Moves between elements:
z278 $ z741
z278 § z142
z278 @ z880
z854 * z510
z854 ^ z956
z854 $ z737
z854 § z596
z854 @ z214
z854 & z520
z854 ~ z188
z854 + z55
z259 * z634
z259 ^ z105
z259 $ z167
z259 § z89
z259 @ z811
z259 & z8
z259 ~ z55
z259 + z188
z427 $ z781
z427 & z862
z427 + z350
z761 * z805
z761 ^ z897
z761 $ z188
z761 § z267
z761 @ z711
z761 & z211
z761 ~ z737
z761 + z167
z55 * z31
z55 ~ z259
z55 + z854
z525 @ z781
z525 & z599
z525 + z201
z578 ^ z286
z578 $ z459
z578 ~ z654
z975 * z201
z975 @ z353
z975 & z7
z353 * z828
z353 ^ z373
z353 $ z211
z353 § z101
z353 @ z975
z353 & z188
z353 ~ z520
z353 + z8
z896 $ z31
z896 ~ z862
z896 + z286
z395 ^ z851
z395 § z459
z395 ~ z82
z851 * z596
z851 ^ z395
z851 $ z942
z851 § z510
z851 @ z364
z851 & z455
z851 ~ z528
z851 + z452
z352 * z32
z352 ^ z181
z352 $ z204
z352 § z42
z352 @ z566
z352 & z609
z352 ~ z931
z352 + z198
z942 $ z851
z942 § z286
z942 ~ z880
z459 * z956
z459 ^ z510
z459 $ z578
z459 § z395
z459 @ z931
z459 & z345
z459 ~ z566
z459 + z830
z121 & z31
z121 ~ z781
z121 + z999
z880 * z267
z880 ^ z991
z880 $ z528
z880 § z805
z880 @ z278
z880 & z677
z880 ~ z942
z880 + z170
z82 * z774
z82 ^ z528
z82 $ z991
z82 § z566
z82 @ z42
z82 & z630
z82 ~ z395
z82 + z906
z609 ^ z201
z609 @ z151
z609 & z352
z201 * z975
z201 ^ z609
z201 $ z417
z201 § z123
z201 @ z828
z201 & z181
z201 ~ z558
z201 + z525
z204 ^ z142
z204 $ z352
z204 @ z654
z123 § z201
z123 @ z131
z123 & z741
z716 ^ z350
z716 $ z151
z716 & z654
z510 * z854
z510 ^ z459
z510 $ z286
z510 § z851
z510 @ z875
z510 & z999
z510 ~ z969
z510 + z31
z31 * z55
z31 ^ z830
z31 $ z896
z31 § z452
z31 @ z326
z31 & z121
z31 ~ z634
z31 + z510
z741 * z321
z741 ^ z42
z741 $ z278
z741 § z181
z741 @ z528
z741 & z123
z741 ~ z364
z741 + z727
z654 * z897
z654 ^ z805
z654 $ z566
z654 § z991
z654 @ z204
z654 & z716
z654 ~ z578
z654 + z117
z542 ^ z781
z542 & z783
z542 + z151
z737 * z286
z737 $ z854
z737 ~ z761
z101 * z131
z101 § z353
z101 & z141
z299 $ z599
z299 @ z862
z299 + z142
z520 * z999
z520 & z854
z520 ~ z353
z326 @ z31
z326 ~ z599
z326 + z875
z599 * z811
z599 ^ z198
z599 $ z299
z599 § z727
z599 @ z634
z599 & z525
z599 ~ z326
z599 + z181
z373 * z151
z373 ^ z353
z373 & z816
z805 * z761
z805 ^ z654
z805 $ z969
z805 § z880
z805 @ z142
z805 & z350
z805 ~ z286
z805 + z862
z828 * z353
z828 ^ z151
z828 $ z350
z828 § z131
z828 @ z201
z828 & z969
z828 ~ z999
z828 + z781
z42 ^ z741
z42 § z352
z42 @ z82
z711 * z142
z711 $ z7
z711 @ z761
z969 * z188
z969 ^ z566
z969 $ z805
z969 § z528
z969 @ z181
z969 & z828
z969 ~ z510
z969 + z634
z350 * z211
z350 ^ z716
z350 $ z828
z350 § z677
z350 @ z417
z350 & z805
z350 ~ z576
z350 + z427
z286 * z737
z286 ^ z578
z286 $ z510
z286 § z942
z286 @ z212
z286 & z576
z286 ~ z805
z286 + z896
z417 $ z201
z417 @ z350
z417 & z142
z198 ^ z599
z198 @ z783
z198 + z352
z142 * z711
z142 ^ z204
z142 $ z181
z142 § z278
z142 @ z805
z142 & z417
z142 ~ z212
z142 + z299
z105 * z783
z105 ^ z259
z105 + z816
z783 * z105
z783 ^ z634
z783 $ z117
z783 § z906
z783 @ z198
z783 & z542
z783 ~ z830
z783 + z566
z816 * z566
z816 ^ z188
z816 $ z897
z816 § z774
z816 @ z32
z816 & z373
z816 ~ z956
z816 + z105
z321 * z741
z321 § z7
z321 @ z141
z956 * z459
z956 ^ z854
z956 ~ z816
z345 ^ z999
z345 & z459
z345 ~ z151
z528 * z141
z528 ^ z82
z528 $ z880
z528 § z969
z528 @ z741
z528 & z131
z528 ~ z851
z528 + z320
z492 § z781
z492 & z320
z492 + z131
z214 * z875
z214 @ z854
z214 ~ z7
z999 * z520
z999 ^ z345
z999 $ z576
z999 § z455
z999 @ z558
z999 & z510
z999 ~ z828
z999 + z121
z364 § z875
z364 @ z851
z364 ~ z741
z212 $ z875
z212 @ z286
z212 ~ z142
z596 * z851
z596 § z854
z596 ~ z141
z906 ^ z320
z906 § z783
z906 + z82
z634 * z259
z634 ^ z783
z634 $ z862
z634 § z320
z634 @ z599
z634 & z781
z634 ~ z31
z634 + z969
z781 * z8
z781 ^ z542
z781 $ z427
z781 § z492
z781 @ z525
z781 & z634
z781 ~ z121
z781 + z828
z566 * z816
z566 ^ z969
z566 $ z654
z566 § z82
z566 @ z352
z566 & z151
z566 ~ z459
z566 + z783
z32 * z352
z32 ^ z7
z32 @ z816
z830 ^ z31
z830 ~ z783
z830 + z459
z117 ^ z862
z117 $ z783
z117 + z654
z576 $ z999
z576 & z286
z576 ~ z350
z267 * z880
z267 $ z141
z267 § z761
z188 * z969
z188 ^ z816
z188 $ z761
z188 § z141
z188 @ z7
z188 & z353
z188 ~ z854
z188 + z259
z170 $ z320
z170 § z862
z170 + z880
z630 ^ z131
z630 § z151
z630 & z82
z181 * z7
z181 ^ z352
z181 $ z142
z181 § z741
z181 @ z969
z181 & z201
z181 ~ z875
z181 + z599
z7 * z181
z7 ^ z32
z7 $ z711
z7 § z321
z7 @ z188
z7 & z975
z7 ~ z214
z7 + z811
z931 ^ z875
z931 @ z459
z931 ~ z352
z151 * z373
z151 ^ z828
z151 $ z716
z151 § z630
z151 @ z609
z151 & z566
z151 ~ z345
z151 + z542
z774 * z82
z774 ^ z141
z774 § z816
z320 * z89
z320 ^ z906
z320 $ z170
z320 § z634
z320 @ z727
z320 & z492
z320 ~ z452
z320 + z528
z8 * z781
z8 & z259
z8 + z353
z727 § z599
z727 @ z320
z727 + z741
z131 * z101
z131 ^ z630
z131 $ z677
z131 § z828
z131 @ z123
z131 & z528
z131 ~ z455
z131 + z492
z875 * z214
z875 ^ z931
z875 $ z212
z875 § z364
z875 @ z510
z875 & z558
z875 ~ z181
z875 + z326
z897 * z654
z897 ^ z761
z897 $ z816
z141 * z528
z141 ^ z774
z141 $ z267
z141 § z188
z141 @ z321
z141 & z101
z141 ~ z596
z141 + z89
z862 * z167
z862 ^ z117
z862 $ z634
z862 § z170
z862 @ z299
z862 & z427
z862 ~ z896
z862 + z805
z452 § z31
z452 ~ z320
z452 + z851
z677 $ z131
z677 § z350
z677 & z880
z455 § z999
z455 & z851
z455 ~ z131
z991 ^ z880
z991 $ z82
z991 § z654
z211 * z350
z211 $ z353
z211 & z761
z89 * z320
z89 § z259
z89 + z141
z811 * z599
z811 @ z259
z811 + z7
z558 @ z999
z558 & z875
z558 ~ z201
z167 * z862
z167 $ z259
z167 + z761

The rows follow the links: the fewer symbols apart two elements are, the more alike their rows tend to be.

Each row is also shifted at random along 3 hidden directions that mean nothing.

Some elements, each with a row of numbers:
z599:   39     2   145    -1  -331   -40   -54   190   517  -494  -496    21    98    81  -239   626  -147  -239   309  -335    19    58  -259   180  -144   -66  -408    76  -177    78   -41   518  -398   165   -84   -93    -2   -60    57  -229   136  -248  -296  -384   131  -204   100  -263    28  -318   -10   -82  -198   -52   318    -7   462    21   125   387    73    87  -114    75   227  -370
z737:  381  -183  -533   264   347  -111  -162    59  -281   248    60    -5  -173  -374   112  -184   318  -137    55  -263    72  -219   369   104   351   350   192  -354   139    46   332    84   166   231   229   218   -50   208   368    -3  -197  -335   -70   394   128   112   -90   174   146   504   -24    86  -203     3   344  -135  -262  -105   340  -156  -455   325   333  -107  -428   274
z320:   25   236   237   249  -409     6  -120   -54   -65   -83   -36  -222   -51   299   -51   215   163   -53   221   216  -524    98   -95  -192  -100  -466   -64    76  -689   127   -84  -339    20   108    45   -64  -198   321  -372   174   218  -133    38   256   -84  -247   254   410  -144  -341  -408  -289  -128   222  -267   288   229    60  -258  -209   547  -162  -139  -194   159  -228
z566:  874  -482  -184   181   410   323   441   -98   -55   634   285   608   232   186    82  -144   -48    10  -462   284    33   -68   534  -836  -113   115   180  -368   443  -382  -392   -52   483   -34  -325   199   -47  -290    32    24    17   215   306   317    96   517  -738  -237  -296   125   -38    94     0  -186  -527  -573  -368    -5   -28  -703  -173  -532   114    17    78   461
z214: -813  -325  -184   -54   -22    27  -213   296  -348   193  -323   611   477  -174    60   279   -92  -244  -627  -434    82   393   754   -51   142   146  -238    32   223   -22    69     1   150   -77   284  -227    94     6   234   236  -192   324   305    65  -291    66   -18     4   543   382  -595  -644   113   309  -571    -9  -760   134     2  -160   261  -492    52  -237  -392   456
z880:  417   -82  -226   376  -147   346   -73  -320   -38  -120   212  -291  -348  -160   152    57   232    52   106   161  -358   -51  -122  -294   -89  -577   194  -133  -145   255    47  -348    33   138   247   277  -149   -14  -199   233     7   -57   -88   341  -176    58   398   284  -164  -212    48   162     3    92  -346   362  -162   323   110   -27   221   333    82    -6   224  -120
z956:  510     2  -103  -315   115  -161   325   -26  -438   205   -31    84   164    28   120  -347    77    61  -263   185   389   -54   189   296   120   181   192    94   181     7   212     7    95  -124  -100  -403   244    17   150    74  -126   346    29   193   -84  -170  -157  -266   294    34     2  -123  -160   251  -129   172  -108    69  -109   -87  -171  -318   -98  -140  -677   429
z830: -504    31     4   -74   -45  -251   126  -200  -324   154     0    33   500   351  -144   -31   156   417  -289    -5   487  -443  -117   266   240     0  -157   293  -356    68   324   369   183   -81  -176  -470   380    -9   124  -114   216   207   157    69   -73  -162    51  -172    44  -273  -168   -30  -203   268  -156    57   282  -123  -241  -400   312  -504   136   147   -24   257
z578: 1247   -43  -229   -89   394   150   254  -439  -459   163    43  -208   -12   -47   122  -258   286   649  -340   128   373  -263   -15    81   284  -282   -12   200   173   233   229   107   177    29   144  -281   399    41   210  -251    -9   130     7    79  -151    96   113    -9    24  -208   219   353   -66   344  -112   184   -47   -23     5  -178   151   -48    39   276   -64   271
z452:  660   327   170  -184  -372  -363  -333   -37  -247   -35    63  -581   -77   -41  -112    27    96   137   -93   -66   -86  -246  -298   432   366    63   -92    65  -648     7   251  -194   -56   -44   290  -265   -66    -8   -55   -32    77    13   241   -62  -277  -291   454   595   110  -357  -203  -394  -135   382    23   315   214  -202  -187   -87   375    24   -17   -70     2    40
z596:   42    54  -249  -162  -227  -267  -347   171   -40     1   308  -215   177   -34  -108  -294   336  -351  -122   256  -120    16   300   227   115   200   253   -85    -3    35   165  -448   -25  -109    64    56  -307   -51    23    39  -119   177   131   288  -148  -210   134   476   246   216   -93  -487  -190   116   -23   163  -324  -112  -354   -46   123  -253  -126  -252  -302   305
z634:  516    -8   158   324  -360    30   -91   205   268   315  -198   192   -20   151    29   327  -523  -148  -220   -78  -343  -327  -119  -370   152  -133  -290  -351  -338  -163  -294   124   168    71    18   -49   -62   134    42  -161   224    29   331  -191  -292   309  -384   -11   -92  -358   -60   -72  -331   -29  -245  -466    72  -214    42  -165  -105  -216   -49   -54   -11    -7
z558: -556   -95   126   -74   116    48  -374   234  -234   -63  -129   188   542   -48   174    41  -330    38  -369  -706   231   280   193  -107  -157   242  -191   406   235    52   337   -62  -321   -78   129  -254    29   -54    49   292  -167   436   236  -166  -334  -162   246  -207   282  -128  -171  -328   205   175  -230   -32  -406   319    -2    73   137   -34   -80   218  -187   244
z123: -1168     64     59   -260    177    195   -233    134    271   -202    301   -121     31    204     29   -160   -299    122     75    -87    -42    330     -2     13   -302    106   -150     46     72     35   -174   -507   -355   -296   -131    121   -302    -31   -203    170    -18     77    -23   -332      5   -103    176     32     77     51    -42   -233    536   -382    -43    240    216    -12   -103    108    210    260   -206    -84    449   -214
z931: -1274   -124     26   -667     31   -130    198     35   -197   -165    -59     39    463    246   -160     17    233    446   -217     84    632    182    329    628    -18    310   -286    381    260     60    188    290   -260   -188   -280   -420    503   -379    238     98   -179    431   -342   -403    298   -340    440   -207    228    -74    192   -145    202    -44    213    376     73    166   -237      1    471   -401    -15    213     88    109
z121: -736   -93   228   265   202  -516  -314   220  -116   243  -132    20   304   -71   -40    25  -336  -206  -249  -233   149  -389   -44   -54   301   702   112    69  -225  -144   549    75    79   460   -23  -246    36   385   163   -70    43   118   457   -15  -103  -230  -133   -46   259  -341  -460  -300   198   107   224  -601   -42  -222    19  -381   -17   -68   318   258  -152   334
z326: 1376  -127  -115   -26  -176  -122  -280   250  -119   110  -129   463   384    57  -232   388  -147  -194  -543  -486  -107    15   215  -185    17   221  -367    82  -290   166   219    88    28   130    65  -397   -29   -45   224    89   212    59   508  -201  -206  -107  -167    24    -4   -29  -613  -573   104   239    27  -231  -209  -227    -9   -77   255   175   150  -215  -133   176
z942:  909    80  -260   248    16   132  -374  -259  -637   177   165  -590  -226  -196   -22   -21    -5   301  -357   -80  -106   -33   -89  -270   217  -427   -25   360  -327   635   480  -527     2  -180   581  -156   129   -43  -140   330    70   235   251   392  -539    58   783   651    64  -111    25  -142  -183   639  -805   572  -420   257  -100   -70   556   309  -259    36   -97   -25
z999:  710  -527    34   541   374   -26  -316   224  -456   286  -151   202   230  -321   112   121  -102  -128  -607  -226   -55   180   650  -861  -196   -47   295   115   223    35   421  -430   190   350   274     7  -500   548  -112   451   -64   579   746   411  -518  -118   -14  -316   136   -96  -734  -134   -14   398  -929  -512  -854   459  -125  -458    43   -73   -46    61  -714   291
z299: -211  -164  -279   188  -118   366  -183   100  -225   247    42   480    65    12  -156   638  -255    22  -300  -466    43    38    79  -776    96   148  -179  -113   -87    37    52   265   321   195   294   125   -90  -279   233    62   247  -249   235   -69    94   386  -387    62  -397    93  -244   -49   186    15   -58  -423  -147  -155   239  -233   103   544   162   120   257   136
z267: -305    61   -58   204  -351   556  -167  -229  -527   387    54  -236  -563  -358   164    44   -23    12  -199    -3  -329   101  -106  -372    25  -987    29   -34  -243   482    58  -484   235  -226   357    34  -163    60  -444   203   -74   254   203   487  -803   124   600   646   106    72   230  -146  -378   628  -783   544  -594   442  -142   100   265   261  -338  -141   -28  -136
z259: -471   324   403   306  -601  -338     3   -20   323  -414  -478  -301  -323  -370    -5   382   290  -328   511   136  -103    50  -190   750   114  -209  -175    13  -469     6   -53   160   -20     2     5  -290    84   309   -99  -419   127  -199  -361  -306  -100   -71   125   -39   186  -116   164   160  -592   183   191   255   418    23   -52   258  -124  -253    31    29  -337  -308
z520: -1254   -133    153     53    365   -324   -278     79   -299     55   -116   -120    224   -246    197   -303   -116   -285   -231   -247    -82    -35    238    404      6    504    157     97    267     37    433   -175   -232   -252     47   -279     80    344    133     83   -305    382     50    -15   -334   -192     -3    -90    475      3      1    -52   -217    107      1     78   -284    159   -211    -60   -106   -225    -57    162   -616     48
z32: 1365   125   408  -675  -288     1   474  -180    91     3  -324   -39   -71   -37    20   -42   -33   171   197   -49   192   365  -294   782  -349  -365  -413   528   -31   142  -375   155  -213  -613  -256  -313   466  -196  -185  -317  -133  -101  -163  -458  -157    99   247  -206   206    31   696   -33   -38   187   138   595   293   253  -231   783  -268  -368  -489   -86   -28  -214
z991:   98   371  -219  -251    88    43   162  -350  -101     8   504  -433  -339   303    36  -349   443   471   154   464    92  -134  -403   132   225  -210   123    22  -100    53  -101   -18   -55   -44    34   195   180  -308   -80    25   -78  -197  -386   148   267     6   252   225  -206    -7   482   316   161  -189   178   357   269  -134  -266   143    85   110    47   -14   506   215
z373: -1119    -81    338    -28    322     74    466   -331   -221    366   -182      5     50   -101    134   -348   -174    228   -271    179     66     -8    -40     93   -124   -365    -10    376    243    208   -177   -126   -144   -414   -293   -292     26     55   -309    123    -36    454    177    144   -440    233   -131   -216     68   -228    260    124    -97    159   -526    197   -106    347   -219    110    -39   -578   -480     21   -388   -155
z975: -573  -401   -28  -119   100   301  -128   388   187   138  -103   590   144   -53     9    -7  -496  -418  -139  -292   -36   405   493  -624  -192   505  -110  -176   504  -332  -288  -121   -48   -31  -170   307  -294   -60   186   147  -220  -154   281   -88    70   340  -625  -335    27   474  -336  -221   210  -236   -10  -554  -481    72    80   256  -334   199   -15  -134  -255   125
z492: -974    27   384    63   -93  -157  -165   155    17   185   124  -446  -125    32  -120   -66  -438   110     7     1  -275  -172  -366   -74    88    74   -78   272  -350   107   -23  -311    50   -16    78   -80  -273   116  -269   121   215    -1   392   -43  -212  -206   179   367  -171  -403  -302  -268   138    91  -255    80   164   -53  -108    -1   273   123  -290  -105   332  -206
z576: -372   105    17   289   554  -224  -256  -145  -206    59     5  -290    88  -249    78  -307   -94    84  -347  -375   276  -132  -277    87   151   228    93    79   245   209   660    54  -239   131   181    84    88   162   240   128  -164   208   102     3  -333  -113   471    50   265  -152   123   426   107   146  -165   -41  -124    74   115    42     2   326   331   450   -39   128
z455: 1473   231   -60  -141   480  -326  -308   156    35   -43   403  -372  -175  -189   -21  -464   -12  -242   155   -64   -32  -134  -199   220   118   655   329   -16   -67   -43   294  -477  -312  -175    49   313  -203    88    45   147  -197    -6   164    80   -30  -440   152   374    74   117   -58  -304   455   -92   234    31    25  -253  -211    83   -72   161    63    21   -36     9
z609: -351   108   146  -632   216   188   384     1   116  -154    58   260   121   260   180  -234  -136   305    28   -48   292   303   -91     9  -269   163   -65   238   282  -198  -218    71  -282  -152  -356  -110   193  -338   129     9  -102   111   -25  -483   239    70  -187  -258   -53   -76   196    21   420  -329   180  -119   -85   155    32   137  -119  -384   -80    -3    97    39
z528: -244   144   273  -130  -186     4  -273   -98   385  -293    58  -458   -71    32   130  -252   -34   -26   319   263  -253    96   -50   364    69   -38    75  -273  -220   231  -230  -552  -113  -417    86   103  -223  -110  -271   -34  -114    -9  -235   -59  -270   -30   459   428   101  -277   418   -17    62  -133  -226   397   170  -198  -252    23   375  -349  -452   -35   406  -241
z677: 1570   108  -103    54   143   264   -95  -141  -156   115   349  -160  -615  -215    16  -198  -188   -22    48    38  -411   -63  -585  -342   -49  -371   -13   -49  -179   146   -85  -473    27  -134   138   344  -168   103  -272   -34   131  -232   220   135  -313   326   129   458  -195   193   151   167   484  -100  -188    69  -244   178   166   405  -133   664     2    55   224  -287

Start, symbols taken left to right, then the element you end at.
Answer with the element's name.
-1746   -312     30     98    346    499   -315    -63   -236      8    -35    199     61   -124     87    327   -399    186   -341   -419     98    339    104   -570   -168   -211   -287    127    298     92    385    166   -163    150    279    167    186    -36     31    329    -29    263    155     30   -315    265    329   -205    -40   -228    215    242    408     80   -248    -52   -292    262    297    170    116    258   -229    307    474    -75
@ * $ -> z353
-565   328  -272    43  -192  -119  -187   -83   131  -147   316  -342  -316   104     6   -18   -36   152   172   117  -299  -276  -437  -133   384  -142   180  -160  -466   168   -60   -60   136   -59   169   248   146   -46  -112   -31   163  -225   -78   -19   100   -70   303   440  -189   -26   118    28   -48   -39   140   -33   371  -397  -101   -97   222   442   279   -61   507   -80
§ ^ ^ -> z862
-1027    140    141     51   -596   -135   -163    125    -39     93     13   -180    -42    -17    -46    135     81   -232     46     42   -343    -31   -278    -13    170   -420   -216     33   -641    236   -113   -348    142   -279    212   -143    -89    143   -314     27    253    122    302    148   -360     23     74    610    121   -232   -155   -551   -411    370   -464    364     52    -95   -179   -123    293   -171   -375   -426   -171     -2
+ ^ ^ $ -> z267
-764  -256   232   171  -118   301   387  -114  -213    25  -252   145   139   118    82  -121   351     8   -17   431   182    77   365    84  -224  -456    52   263    51    25  -194    29   158  -180  -387  -325    86    43  -142   -47   -78   379   -98   145    -6   -60   -63  -239   256    15   312   219  -438   188  -333   344  -361   428  -317   -74    59  -631  -276  -144  -544    30
~ ^ -> z854
1474   185  -125   -75   -44   136   373  -352  -112   231   172    50  -215    57   -28    49   -19   326   153   154   147  -233  -677  -156   273  -259  -104    66  -256  -146  -125   488   397    78   -88   -78   567  -151    67  -163   180  -232    45    23   158   329  -280    95  -405  -123   301   409  -133    82   357  -189   617  -171   188    85  -159   199   137    54   102   -70
$ ^ ^ -> z783
-880  -118   138   -55   558   -26   181   -66  -477   339   160    85   337    27    55  -309   -60   225  -556    38   349   -26   419  -110    60   238    79   344   518   -56   261   -15   -48    88  -300  -171    76   -87   132   290    29   489   270   167  -136  -116  -201  -406   224   -20   -40   -59   101    45  -147  -143  -300    35  -149  -552   156  -431    39   182  -234   515
~ * -> z373
-331   212  -354   221   174  -579  -349   104   -12  -105   116   -83  -104     2    75   -59   173  -203   -52  -144   281  -603  -210   455   605   602   251  -564   -37  -235   500   551   224   475   195   235   134   -29   482  -291    59  -285  -249  -116   613  -170  -187   103    88    43   -13   187     5  -178   861  -446   566  -653   186  -301  -143   349   775    90   210   307
$ ~ $ -> z862
-783   -19  -135  -470  -121    -9   294   -52    50   152   522   116  -144    91  -177  -514   371   -80    58   551    56     9   203    59   -20   229   287  -214   158  -107  -506  -224    88  -216  -113   206  -143  -303   249   -39    29  -130   -36   233   592    20  -418   213  -200   301    -9   -87   -13  -324    93    24    23  -254  -209  -261  -101  -407     6  -527   -17   103
^ § § -> z141
 446   374   495   191   -61  -507   -86   -81   699  -584  -404  -311  -157   121    19   180  -269  -270   490   -59   -42  -406  -724   416    -8   135   -57     4  -392  -174    64   255  -249   319  -243   101  -109   240  -270  -314    88  -358  -290  -460   160  -278  -149  -284  -212  -376    87   286   -35  -281   703  -375   708   -16    33   329  -248   289    92   281    73  -421
~ & ^ -> z830
-800  -312    19   253   238  -136  -150   334   331  -164   -50   194     6  -209    48  -206   -52  -586   278   196   -75    40   285  -164  -268   435   313  -448   254  -334    39   -46    33   257  -133   325  -338   293   152  -138  -310  -206    -1   135   213  -103  -539  -350   145   296  -196   169   219  -207   184  -617  -182    86   150    17  -556    69   249    96  -415  -152
§ * + -> z492
-874   121   100  -199   166   129   445   -44  -274   238   510  -153   108   342  -111  -539   -62   349    34   240   155    76   -41  -103  -275   -75    67   352   140   185  -262  -529  -171  -198  -101    61   -52   -79  -418   204   -88   399   174   171   -14  -137   135    87    14  -211    62   220   302  -250  -266   272   100   -23  -259  -110   171  -406  -361    33   183    44
& $ ^ -> z880
-633   107   504   120   226   235   450  -379  -203  -101  -174  -190   123   -14   -39  -230   178   365    71   328    97   131   -63   184  -376  -420   130   546   110    -6   117   -38   -71   -52  -467  -356   218   190  -325   -16  -114   567   -18     7  -144  -150   126  -442  -162  -503   151   434   196   -29  -215   266   154   469  -153   -76    87  -416  -299   454  -130  -104
^ ^ ^ -> z828
-1411   -247     35    131   -283     29    315    -38    -22     31    -27    196    424    371    -68    144    445    422    -66    270    272    -73    238   -264     15    147     72     44   -163   -402   -180    453    318    209   -190   -196     87      0   -101    -68    142     89   -109    138    435     58   -369   -317   -229   -404   -311    223   -184    -76     72   -223    375    -80    -24   -652    227   -750    149     16    -54    144
+ @ ~ -> z931
 194   269   -31   290   196     5   -46  -138   168    -3   -63  -204  -614  -412   219  -189  -214  -358    65  -176   -68    24  -482    88   -57  -178   237     8   185   172   133    28  -225   -24    69   214    47   319   -37  -213  -161  -212  -100  -178  -262   276   -37   205    99   259   581   224    73   -22    54   152    28   186   130   510  -747   459    57    58  -111  -227
* ~ $ -> z999
-365   300    58   -39   157   -95  -141    73   281   -20   198  -173  -560  -104   -57  -541  -158  -367   440   107  -269   -83  -201   107   -65   247   160  -237   197     8  -291  -583  -269  -219  -148   367  -387    62     5    44  -130  -137   118    14    -2  -127  -168   400   -56   467   177  -101   245  -166   121   -49   -64  -238  -104   383  -329   101   -68   -28  -175   -99
& $ * -> z880
-1081   -318    108     24   -141    309    -50    -31   -134    198   -261    167    284    157   -144    633   -560     81   -305   -460   -131    212     30   -526   -112   -171   -618    372   -144    262      0    109   -143     -9     14   -417     57     48   -175    200    171    375    533   -264   -538    113   -112   -246   -118   -547   -414   -301     55    322   -276   -255   -199    221    191     41    469      0   -427     28   -107   -237
& § -> z727
-156   -61   -13  -345  -344   -48   255   -73   109   132    69   360   249   447  -337   243    84   308    95    62   271   -32    63   -27    67   245  -248    49  -121  -285  -543   532    61   -49  -323  -205   304  -348   236   -69   355   -90    36  -389   458    72  -531  -421  -253  -137  -246  -111   191  -306   359  -184   305  -271   128  -164    99  -175   -98   -47   240   -30
^ ~ ~ -> z599
-388    26    -8  -429  -323   550    84  -118  -164   221   129    83   199   391  -295    82    -5   402  -228    73   -77   374   329  -221  -335  -538  -381   536   -56   287  -278  -237     2  -410   -63  -452   157  -350  -373   351    13   545   201    64  -306    24   304   203  -136  -268    28  -327   190   286  -667   557  -299   396  -283   -29   694  -408  -676  -182   324    24
§ ~ ^ -> z875
